Below are the code and all the weights of a small trained network. Each question names an input and a target symbol and asks about switching units off, where a switched-off unit gives its printed mean instead of its output.

import numpy as np


def w(rows, s, z=0):
    codes = np.array(rows[::2]) - 128.0
    scale = np.full(codes.shape[1], s)
    scale[-1] = z or s
    return codes * scale


def norm(h):
    return h / np.sqrt((h * h).mean(-1, keepdims=True) + 1e-5)


def f(y):
    return y / 2 * (1 + np.tanh(0.7978845608 * (y + 0.044715 * y**3)))


def softmax(a):
    e = np.exp(a - a.max(-1, keepdims=True))
    return e / e.sum(-1, keepdims=True)


def log_softmax(a):
    a = a - a.max(-1, keepdims=True)
    return a - np.log(np.exp(a).sum(-1, keepdims=True))


def net(x, mask):
    ids = ['Ξαεζθστ'.index(c) for c in x.split()]
    T = len(ids)
    res = E[ids] + P[:T]
    q, k, v = (norm(res) @ M[0].T for M in (Q, K, V))
    z = softmax(np.where(np.tri(T) > 0, q @ k.T / 4**0.5, -1e9)) @ v
    res = res + np.where(mask[0], z, O[0][:, -1]) @ O[0][:, :-1]
    y = f(norm(res) @ A[0][:, :-1].T + A[0][:, -1])
    res = res + np.where(mask[1:9], y, B[0][:, -1]) @ B[0][:, :-1]
    return log_softmax(norm(res)[-1] @ U[:, :-1].T + U[:, -1])


Q, K, V, O, A, B = {}, {}, {}, {}, {}, {}
E = w([
[147,158,109,136],'Ξ',
[173,146,93,121],'α',
[146,164,113,139],'ε',
[181,145,93,117],'ζ',
[220,108,98,22],'θ',
[182,124,139,169],'σ',
[117,252,88,105],'τ',
],0.0038)
P = w([
[93,124,131,160],'0',
[81,153,208,25],'1',
[148,140,126,168],'2',
[117,112,254,51],'3',
[47,90,126,143],'4',
[86,82,36,202],'5',
[187,170,157,152],'6',
[137,123,200,69],'7',
[76,114,92,154],'8',
[69,42,57,164],'9',
[227,177,143,200],'10',
[152,190,149,220],'11',
],0.0067)
Q[0] = w([
[130,215,132,129],'head 1',
[170,119,71,182],'head 1',
[160,161,245,90],'head 1',
[98,44,61,142],'head 1',
],0.012)
K[0] = w([
[38,146,34,96],'head 1',
[244,192,80,108],'head 1',
[29,1,91,161],'head 1',
[247,173,239,134],'head 1',
],0.0079)
V[0] = w([
[131,2,237,204],'head 1',
[158,99,194,218],'head 1',
[41,221,120,176],'head 1',
[51,192,242,68],'head 1',
],0.0084)
O[0] = w([
[170,4,218,195,113],'head 1',
[156,105,209,240,179],'head 1',
[97,101,3,185,199],'head 1',
[255,88,31,157,3],'head 1',
],0.008,0.004)
A[0] = w([
[134,120,137,92,88],'neuron 1',
[165,170,72,90,136],'neuron 2',
[150,96,88,154,120],'neuron 3',
[156,129,104,157,111],'neuron 4',
[69,17,158,82,2],'neuron 5',
[219,190,223,197,91],'neuron 6',
[161,137,178,67,134],'neuron 7',
[253,177,112,165,150],'neuron 8',
],0.012,0.0031)
B[0] = w([
[134,53,133,115,112],'neuron 1',
[195,167,126,130,180],'neuron 2',
[141,52,146,84,155],'neuron 3',
[128,98,112,161,129],'neuron 4',
[50,168,109,137,174],'neuron 5',
[173,200,139,248,254],'neuron 6',
[183,111,206,89,178],'neuron 7',
[68,227,142,121,153],'neuron 8',
],0.017,0.0031)
U = w([
[173,140,228,39,215],'Ξ',
[208,184,32,85,143],'α',
[49,164,139,136,65],'ε',
[185,144,213,247,115],'ζ',
[138,56,102,130,137],'θ',
[133,56,103,130,202],'σ',
[3,134,159,85,6],'τ',
],0.0076,0.002)

Each question gives the input, a string of symbols that net reads in full, and the target symbol t.
The units are the heads (4 rows each of Q, K, V and O) and the neurons (one row each of A and B). Each row of codes is followed by its name. A weight is (code - 128) times the scale printed after its matrix; where a second scale follows, it is the last column's (O, A, B and U).
mask holds one flag per unit, heads first, then neurons. A switched-off unit (its flag False) gives its mean, the last column of its rows in O or B, instead of its output. The means were averaged over made-up inputs and are rounded, as every weight is.
A unit's drop is (log p(t) with every unit on - log p(t) with that unit switched off) / (log p(t) with every unit on - log p(t) with every unit switched off).
The circuit of an input: a set's keep is (log p(t) with only the set's units on - log p(t) with every unit switched off) / (log p(t) with every unit on - log p(t) with every unit switched off). Starting from all 9 units, units are removed one at a time, each time the one whose removal leaves the highest keep (on an exact tie, the one counted first), for as long as the keep stays at least 0.8.
units of the circuit, in order: the units of the circuit, biggest drop first
most important unit: the unit with the biggest drop
top k neurons: the k neurons with the biggest drops, biggest first
drop when u is switched off: that unit's drop, to one decimal
input τ α σ α ζ ζ Ξ, target ε: units of the circuit, in order : [head 1; neuron 6; neuron 7]
input τ τ ζ ε α θ α, target Ξ: units of the circuit, in order : [head 1; neuron 6; neuron 5]
input σ ζ Ξ ζ θ σ, target σ: top 3 neurons : [neuron 6; neuron 3; neuron 5]
input τ ζ ζ, target α: units of the circuit, in order : [head 1; neuron 2]
input Ξ σ θ σ σ σ ζ θ σ ε, target τ: units of the circuit, in order : [neuron 6]
input α τ ζ ζ ε ζ ζ, target ε: units of the circuit, in order : [head 1; neuron 6]
input ε ζ Ξ ε Ξ ζ θ τ, target σ: units of the circuit, in order : [head 1; neuron 3]
input θ ζ ζ ε ε Ξ ε ζ ε θ, target θ: units of the circuit, in order : [head 1; neuron 3]
input ζ Ξ σ Ξ, target τ: units of the circuit, in order : [head 1; neuron 6]
input σ ζ τ α α Ξ θ, target Ξ: top 2 neurons : [neuron 6; neuron 7]
input θ σ θ α α Ξ, target Ξ: units of the circuit, in order : [head 1; neuron 7]
input σ ζ θ ζ Ξ τ ε ζ ζ σ, target θ: units of the circuit, in order : [head 1; neuron 6; neuron 8]
input ζ σ θ α ζ ε ζ σ, target τ: top 2 neurons : [neuron 5; neuron 6]
input σ θ α σ ζ ε ε ζ ζ ζ, target θ: units of the circuit, in order : [head 1; neuron 6; neuron 3]
input ζ α θ ε, target τ: units of the circuit, in order : [head 1; neuron 6]
input θ ε ζ ζ ζ Ξ σ θ, target τ: most important unit : neuron 5
input Ξ θ θ τ θ σ Ξ σ Ξ ε, target σ: top 2 neurons : [neuron 6; neuron 8]
input α ζ α σ σ Ξ, target τ: top 2 neurons : [neuron 6; neuron 2]
input ζ Ξ σ τ σ σ ε τ ζ θ σ ζ, target τ: top 2 neurons : [neuron 6; neuron 2]
input Ξ θ Ξ Ξ ζ ζ ζ σ θ ζ Ξ, target Ξ: top neuron : [neuron 7]
input Ξ θ τ σ ε ζ ζ ζ τ Ξ ζ α, target α: top 2 neurons : [neuron 2; neuron 6]
input ζ θ ζ α, target τ: drop when neuron 6 is switched off : 0.2
input σ α θ α Ξ τ, target Ξ: drop when neuron 3 is switched off : 0.0
